Here is a tiny trained network, its code and every weight. The questions are about switching its units off for an input and a class, where a switched-off unit gives its printed mean instead of its output.

import numpy as np


def w(rows, s, z=0):
    codes = np.array(rows[::2]) - 128.0
    scale = np.full(codes.shape[1], s)
    scale[-1] = z or s
    return codes * scale


def norm(h):
    return h / np.sqrt((h * h).mean(-1, keepdims=True) + 1e-5)


def f(y):
    return np.maximum(y, 0)


def log_softmax(a):
    a = a - a.max(-1, keepdims=True)
    return a - np.log(np.exp(a).sum(-1, keepdims=True))


def net(x, mask):
    res = np.array(x, float).reshape(1, 8) / 4 @ E
    u = 0
    for l in range(2):
        y = f(norm(res) @ A[l][:, :-1].T + A[l][:, -1])
        res = res + np.where(mask[u : u + 10], y, B[l][:, -1]) @ B[l][:, :-1]
        u += 10
    return log_softmax(norm(res)[-1] @ U[:, :-1].T + U[:, -1])


A, B = {}, {}
E = w([
[122,253,133,146,163,51,108],'x0',
[222,104,132,116,148,105,213],'x1',
[95,151,71,137,138,157,178],'x2',
[127,125,126,128,127,123,129],'x3',
[129,129,129,130,128,128,128],'x4',
[125,126,126,131,130,120,129],'x5',
[168,127,74,70,127,130,90],'x6',
[85,111,168,62,233,125,146],'x7',
],0.0056)
A[0] = w([
[126,189,51,163,160,168,212,79],'L0N1',
[205,164,60,2,109,107,92,11],'L0N2',
[164,145,109,199,72,91,123,47],'L0N3',
[120,164,90,114,123,164,187,60],'L0N4',
[214,118,242,118,142,110,79,57],'L0N5',
[103,146,247,196,89,99,223,4],'L0N6',
[204,138,210,147,99,110,57,91],'L0N7',
[226,130,140,147,106,137,192,101],'L0N8',
[194,250,110,116,152,64,137,50],'L0N9',
[156,129,166,93,163,81,205,117],'L0N10',
],0.0078,0.0037)
B[0] = w([
[80,109,56,102,109,68,136,214],'L0N1',
[126,109,69,219,206,166,115,215],'L0N2',
[179,193,85,85,79,186,132,193],'L0N3',
[99,104,80,104,130,91,132,164],'L0N4',
[47,114,51,113,125,99,182,193],'L0N5',
[138,113,67,228,202,159,96,191],'L0N6',
[78,126,59,118,111,90,162,207],'L0N7',
[220,101,167,108,119,85,130,226],'L0N8',
[95,111,247,204,101,105,177,254],'L0N9',
[218,127,149,72,145,109,130,208],'L0N10',
],0.013,0.0045)
A[1] = w([
[203,164,130,167,43,132,139,114],'L1N1',
[123,216,188,17,222,184,146,4],'L1N2',
[91,63,168,131,218,64,146,142],'L1N3',
[161,236,94,138,152,79,157,114],'L1N4',
[22,194,145,117,100,166,11,56],'L1N5',
[176,2,130,106,95,203,156,51],'L1N6',
[61,126,75,62,123,77,163,10],'L1N7',
[147,117,80,218,224,168,68,3],'L1N8',
[122,93,159,65,106,93,106,89],'L1N9',
[113,204,221,158,136,101,101,50],'L1N10',
],0.0093,0.0016)
B[1] = w([
[105,183,103,50,154,178,57,205],'L1N1',
[138,202,82,128,47,188,43,157],'L1N2',
[134,173,76,103,71,180,75,253],'L1N3',
[74,56,182,110,146,162,111,201],'L1N4',
[251,89,148,102,166,71,198,221],'L1N5',
[42,148,223,187,130,99,143,234],'L1N6',
[107,147,95,135,103,59,154,203],'L1N7',
[141,120,121,178,218,178,116,211],'L1N8',
[122,136,104,166,151,151,140,151],'L1N9',
[80,77,187,137,102,159,140,178],'L1N10',
],0.013,0.0063)
U = w([
[27,104,232,165,95,129,135,187],'0',
[135,99,80,187,219,174,103,249],'1',
[66,120,38,93,91,43,162,70],'2',
[145,193,100,55,68,194,50,78],'3',
[246,81,169,74,151,80,165,15],'4',
],0.011,0.0012)

Each question gives the input, the list of numbers given to net, and the class t.
The units are the neurons (one row each of A and B). Each row of codes is followed by its name. A weight is (code - 128) times the scale printed after its matrix; where a second scale follows, it is the last column's (A, B and U).
mask holds one flag per neuron, layer by layer. A switched-off neuron (its flag False) gives its mean, the last column of its row in B, instead of its output. The means were averaged over made-up inputs and are rounded, as every weight is.
A unit's drop is (log p(t) with every unit on - log p(t) with that unit switched off) / (log p(t) with every unit on - log p(t) with every unit switched off).
The circuit of an input: a set's keep is (log p(t) with only the set's units on - log p(t) with every unit switched off) / (log p(t) with every unit on - log p(t) with every unit switched off). Starting from the 12 units with the biggest drops (on a tie, the unit counted first), units are removed one at a time, each time the one whose removal leaves the highest keep (on an exact tie, the one counted first), for as long as the keep stays at least 0.8.
circuit, biggest first: the units of the circuit, biggest drop first
unit that matters most: the unit with the biggest drop
k most important neurons: the k neurons with the biggest drops, biggest first
top k neurons in layer l: the k neurons of layer l with the biggest drops, biggest first
drop when u is switched off: that unit's drop, to one decimal
input [3,3,-5,3,-2,7,-5,5], class 1: unit that matters most => L0N6
input [-6,5,-5,-5,6,-7,8,-8], class 1: 2 most important neurons => (L0N2; L0N9)
input [-3,0,0,-4,-7,3,4,6], class 3: top 2 neurons in layer 1 => (L1N2; L1N3)
input [-5,5,-7,1,2,-2,-3,7], class 2: top 2 neurons in layer 0 => (L0N5; L0N9)
input [7,2,7,3,-8,-2,7,-1], class 0: top 2 neurons in layer 0 => (L0N9; L0N6)
input [-4,-7,2,-3,4,-3,3,-5], class 4: 3 most important neurons => (L1N5; L0N2; L0N8)
input [-1,-8,4,-1,1,-8,-6,-4], class 4: 2 most important neurons => (L1N5; L0N2)
input [-7,4,-8,-5,6,-4,-5,-1], class 2: 4 most important neurons => (L0N5; L0N7; L0N9; L1N4)
input [3,-6,-5,-2,-6,3,2,8], class 3: 2 most important neurons => (L1N2; L0N1)
input [-6,-5,-1,8,3,8,4,-3], class 0: 3 most important neurons => (L1N6; L0N2; L0N6)
input [-5,6,-6,-2,-6,4,-1,-4], class 2: 2 most important neurons => (L0N5; L0N7)
input [-6,8,8,-1,8,7,-6,-8], class 2: 3 most important neurons => (L0N1; L1N5; L0N9)
input [6,5,1,-6,-1,5,-7,-8], class 3: top 3 neurons in layer 0 => (L0N3; L0N2; L0N8)
input [-4,-2,-6,-6,-7,6,-6,6], class 1: circuit, biggest first => (L0N9)
input [-4,8,3,6,2,-2,4,8], class 3: circuit, biggest first => (L1N5; L1N3)
input [2,6,-7,-7,-4,-5,-3,-1], class 2: 3 most important neurons => (L0N5; L0N7; L1N5)
input [-2,-5,6,3,8,2,-3,-7], class 3: circuit, biggest first => (L0N3; L1N1)
input [-4,-7,1,6,-1,5,-8,6], class 1: circuit, biggest first => (L0N9; L1N8)
input [-7,-4,2,-3,-2,-4,4,-7], class 0: 2 most important neurons => (L1N6; L1N3)
input [2,-3,4,-8,5,0,-1,1], class 2: unit that matters most => L0N1
input [8,0,3,-4,-6,5,7,2], class 0: top 2 neurons in layer 0 => (L0N9; L0N6)
input [-3,5,-1,2,-3,-4,-3,5], class 3: 2 most important neurons => (L1N2; L0N10)
input [4,8,4,-2,-2,7,-4,-6], class 4: 3 most important neurons => (L0N8; L1N3; L0N9)
input [1,-8,0,3,-1,5,-6,0], class 4: 3 most important neurons => (L1N5; L0N2; L0N9)
input [4,-1,2,6,3,-8,-7,6], class 1: 2 most important neurons => (L0N6; L1N8)
input [1,-4,-4,-6,7,5,-5,7], class 3: top 2 neurons in layer 1 => (L1N3; L1N2)
input [-6,1,-2,3,6,8,1,3], class 0: most important neuron => (L1N6)
input [-3,6,-6,-2,-2,2,-2,-2], class 2: top 2 neurons in layer 0 => (L0N5; L0N7)
input [0,-1,3,0,0,-3,-4,-1], class 1: drop when L0N6 is switched off => 4.4
